Here is a tiny trained network, its code and every weight. The questions are about switching its units off for an input and a class, where a switched-off unit gives its printed mean instead of its output.

import numpy as np


def w(rows, s, z=0):
    codes = np.array(rows[::2]) - 128.0
    scale = np.full(codes.shape[1], s)
    scale[-1] = z or s
    return codes * scale


def f(y):
    return np.maximum(y, 0)


def log_softmax(a):
    a = a - a.max(-1, keepdims=True)
    return a - np.log(np.exp(a).sum(-1, keepdims=True))


def net(x, mask):
    res = np.array(x, float).reshape(1, 5) / 4 @ E
    y = f(res @ A[0][:, :-1].T + A[0][:, -1])
    res = res + np.where(mask, y, B[0][:, -1]) @ B[0][:, :-1]
    return log_softmax(res[-1] @ U[:, :-1].T + U[:, -1])


A, B = {}, {}
E = w([
[223,43,240,111,130,226,160,175,88,217],'x0',
[132,173,138,91,193,1,170,163,170,108],'x1',
[212,178,81,77,42,141,74,64,173,151],'x2',
[144,58,172,210,13,36,163,21,111,9],'x3',
[77,207,116,50,113,174,72,98,106,83],'x4',
],0.01)
A[0] = w([
[171,80,89,201,176,44,171,139,174,55,179],'N0',
[204,62,181,88,181,84,180,170,108,139,255],'N1',
[71,144,17,207,28,165,90,76,161,106,247],'N2',
[49,239,140,72,246,128,112,90,174,78,170],'N3',
[129,22,254,70,69,182,133,94,113,154,234],'N4',
[87,51,31,170,45,101,34,106,127,90,178],'N5',
],0.0087,0.0043)
B[0] = w([
[67,93,136,140,63,33,234,165,187,212,227],'N0',
[168,135,71,156,61,162,174,148,108,233,218],'N1',
[98,148,126,57,178,141,179,10,110,79,248],'N2',
[114,132,88,97,178,101,61,226,190,118,238],'N3',
[247,120,140,220,117,159,93,142,117,82,252],'N4',
[47,118,171,92,77,113,139,33,163,88,225],'N5',
],0.012,0.015)
U = w([
[48,183,65,65,157,67,85,206,157,60,252],'0',
[170,140,134,102,171,193,100,169,124,191,113],'1',
[229,57,194,213,68,160,125,104,110,11,157],'2',
[67,156,125,104,90,121,176,22,125,53,115],'3',
[119,72,159,202,35,41,217,117,121,162,1],'4',
],0.011,0.0046)

Each question gives the input, the list of numbers given to net, and the class t.
The units are the neurons (one row each of A and B). Each row of codes is followed by its name. A weight is (code - 128) times the scale printed after its matrix; where a second scale follows, it is the last column's (A, B and U).
mask holds one flag per neuron, in row order. A switched-off neuron (its flag False) gives its mean, the last column of its row in B, instead of its output. The means were averaged over made-up inputs and are rounded, as every weight is.
A unit's drop is (log p(t) with every unit on - log p(t) with that unit switched off) / (log p(t) with every unit on - log p(t) with every unit switched off).
The circuit of an input: a set's keep is (log p(t) with only the set's units on - log p(t) with every unit switched off) / (log p(t) with every unit on - log p(t) with every unit switched off). Starting from all 6 units, units are removed one at a time, each time the one whose removal leaves the highest keep (on an exact tie, the one counted first), for as long as the keep stays at least 0.8.
units of the circuit, in order: the units of the circuit, biggest drop first
k most important neurons: the k neurons with the biggest drops, biggest first
drop when u is switched off: that unit's drop, to one decimal
input [-3,-1,6,2,-8], class 3: units of the circuit, in order	(N2)
input [4,7,-7,-3,1], class 1: units of the circuit, in order	(N1 N5 N3)
input [1,1,3,-1,-1], class 1: 2 most important neurons	(N0 N4)
input [2,6,-7,6,8], class 4: 3 most important neurons	(N0 N2 N1)
input [4,7,5,-2,3], class 1: 4 most important neurons	(N5 N1 N0 N2)
input [-4,-1,-1,-3,-5], class 0: 3 most important neurons	(N1 N4 N5)
input [7,5,-6,-1,1], class 1: 3 most important neurons	(N0 N1 N5)
input [7,-4,-6,-5,2], class 2: 2 most important neurons	(N4 N3)
input [-2,4,0,3,3], class 0: drop when N3 is switched off	0.2
input [8,1,4,-1,-4], class 2: drop when N4 is switched off	1.2
input [-1,-8,7,0,-5], class 3: drop when N2 is switched off	0.4
